Below are the code and all the weights of a small trained network. Each question names an input and a class and asks about switching units off, where a switched-off unit gives its printed mean instead of its output.

import numpy as np


def w(rows, s, z=0):
    codes = np.array(rows[::2]) - 128.0
    scale = np.full(codes.shape[1], s)
    scale[-1] = z or s
    return codes * scale


def norm(h):
    return h / np.sqrt((h * h).mean(-1, keepdims=True) + 1e-5)


def f(y):
    return y / 2 * (1 + np.tanh(0.7978845608 * (y + 0.044715 * y**3)))


def log_softmax(a):
    a = a - a.max(-1, keepdims=True)
    return a - np.log(np.exp(a).sum(-1, keepdims=True))


def net(x, mask):
    res = np.array(x, float).reshape(1, 6) / 4 @ E
    u = 0
    for l in range(2):
        y = f(norm(res) @ A[l][:, :-1].T + A[l][:, -1])
        res = res + np.where(mask[u : u + 10], y, B[l][:, -1]) @ B[l][:, :-1]
        u += 10
    return log_softmax(norm(res)[-1] @ U[:, :-1].T + U[:, -1])


A, B = {}, {}
E = w([
[85,136,111,48,136,153,158,172],'x0',
[62,144,77,150,70,72,137,148],'x1',
[103,218,166,207,183,187,70,125],'x2',
[15,190,116,63,215,44,178,96],'x3',
[43,58,254,131,133,56,12,128],'x4',
[163,105,128,123,98,186,191,70],'x5',
],0.0017)
A[0] = w([
[56,166,188,58,190,136,82,137,74],'0.n0',
[120,44,69,49,99,124,185,156,74],'0.n1',
[166,42,149,17,131,153,187,92,36],'0.n2',
[49,142,95,126,97,42,128,89,32],'0.n3',
[63,149,119,190,55,196,60,193,128],'0.n4',
[109,4,221,160,69,50,10,141,11],'0.n5',
[100,171,79,113,140,170,192,125,44],'0.n6',
[208,109,67,175,57,136,172,152,40],'0.n7',
[50,135,101,151,96,54,167,121,4],'0.n8',
[128,180,217,184,166,159,59,92,31],'0.n9',
],0.0038,0.0027)
B[0] = w([
[179,124,97,169,101,119,139,151,165],'0.n0',
[148,154,182,179,175,148,140,109,184],'0.n1',
[151,87,175,99,152,133,202,86,157],'0.n2',
[92,161,116,137,86,78,166,97,139],'0.n3',
[98,122,172,49,80,179,141,116,190],'0.n4',
[169,3,154,73,132,66,27,222,250],'0.n5',
[130,68,144,128,108,97,99,159,143],'0.n6',
[190,166,85,154,64,155,98,75,187],'0.n7',
[83,162,115,183,128,66,167,52,119],'0.n8',
[140,173,178,175,190,174,147,75,162],'0.n9',
],0.0043,0.002)
A[1] = w([
[130,3,199,153,118,41,2,173,24],'1.n0',
[137,74,163,120,71,194,68,142,101],'1.n1',
[222,109,54,163,62,163,117,131,48],'1.n2',
[136,187,78,141,151,190,173,87,141],'1.n3',
[21,157,105,148,85,11,167,73,3],'1.n4',
[144,148,184,224,194,176,85,146,60],'1.n5',
[207,112,76,190,31,135,133,84,41],'1.n6',
[83,78,190,101,196,87,55,143,129],'1.n7',
[69,148,55,124,196,52,134,208,31],'1.n8',
[10,157,109,161,79,24,163,86,5],'1.n9',
],0.0048,0.0034)
B[1] = w([
[227,11,211,199,118,14,67,243,254],'1.n0',
[66,126,141,140,100,63,136,169,185],'1.n1',
[180,201,70,66,51,58,90,52,184],'1.n2',
[100,87,135,147,104,49,80,113,207],'1.n3',
[72,184,90,254,62,56,229,126,181],'1.n4',
[111,184,155,196,167,134,115,69,150],'1.n5',
[197,207,49,54,131,95,80,105,173],'1.n6',
[193,127,101,155,75,96,125,142,208],'1.n7',
[100,193,24,61,183,176,136,247,150],'1.n8',
[87,157,98,232,61,55,243,107,177],'1.n9',
],0.0054,0.0036)
U = w([
[220,9,243,213,68,16,20,247,180],'0',
[246,230,18,34,13,106,40,17,193],'1',
[20,223,35,245,67,19,254,155,163],'2',
[49,206,29,27,233,206,118,239,103],'3',
[209,9,184,13,203,210,245,41,113],'4',
[95,234,238,238,234,230,26,27,143],'5',
[34,54,121,140,198,113,73,37,2],'6',
[18,162,193,53,22,243,39,198,79],'7',
],0.0083,0.0068)

Each question gives the input, the list of numbers given to net, and the class t.
The units are the neurons (one row each of A and B). Each row of codes is followed by its name. A weight is (code - 128) times the scale printed after its matrix; where a second scale follows, it is the last column's (A, B and U).
mask holds one flag per neuron, layer by layer. A switched-off neuron (its flag False) gives its mean, the last column of its row in B, instead of its output. The means were averaged over made-up inputs and are rounded, as every weight is.
A unit's drop is (log p(t) with every unit on - log p(t) with that unit switched off) / (log p(t) with every unit on - log p(t) with every unit switched off).
The circuit of an input: a set's keep is (log p(t) with only the set's units on - log p(t) with every unit switched off) / (log p(t) with every unit on - log p(t) with every unit switched off). Starting from the 12 units with the biggest drops (on a tie, the unit counted first), units are removed one at a time, each time the one whose removal leaves the highest keep (on an exact tie, the one counted first), for as long as the keep stays at least 0.8.
units of the circuit, in order: the units of the circuit, biggest drop first
most important unit: the unit with the biggest drop
k most important neurons: the k neurons with the biggest drops, biggest first
top k neurons in layer l: the k neurons of layer l with the biggest drops, biggest first
drop when u is switched off: that unit's drop, to one decimal
input [-1,1,2,1,-3,-6], class 3: units of the circuit, in order => [1.n8]
input [8,8,5,-3,3,0], class 7: units of the circuit, in order => [0.n4; 1.n0]
input [8,-3,-8,-5,3,3], class 4: units of the circuit, in order => [0.n2; 1.n0]
input [0,-1,4,-3,-2,-3], class 5: 2 most important neurons => [1.n0; 0.n9]
input [-7,4,6,4,0,2], class 2: top 2 neurons in layer 1 => [1.n9; 1.n4]
input [7,-5,6,-7,3,5], class 5: top 2 neurons in layer 0 => [0.n9; 0.n5]
input [8,-6,4,7,6,-2], class 3: 2 most important neurons => [0.n5; 1.n8]
input [8,-5,-6,4,4,1], class 4: 3 most important neurons => [1.n0; 0.n5; 0.n2]
input [-4,0,-5,8,-7,7], class 4: top 2 neurons in layer 1 => [1.n1; 1.n9]
input [-1,-5,6,2,-8,-7], class 5: top 2 neurons in layer 1 => [1.n5; 1.n0]
input [-2,-1,-7,5,-3,2], class 4: top 2 neurons in layer 0 => [0.n2; 0.n1]
input [-3,5,-6,2,-5,5], class 1: 2 most important neurons => [0.n7; 1.n6]
input [6,-8,5,6,-2,-3], class 3: top 2 neurons in layer 1 => [1.n8; 1.n0]
input [-4,-2,7,-4,-4,-1], class 5: most important unit => 0.n9
input [-6,7,-3,-4,-6,-6], class 1: drop when 0.n7 is switched off => 0.0
input [7,3,5,5,8,3], class 2: drop when 1.n4 is switched off => 0.2
input [4,-8,8,1,-7,-1], class 5: drop when 1.n0 is switched off => 0.2
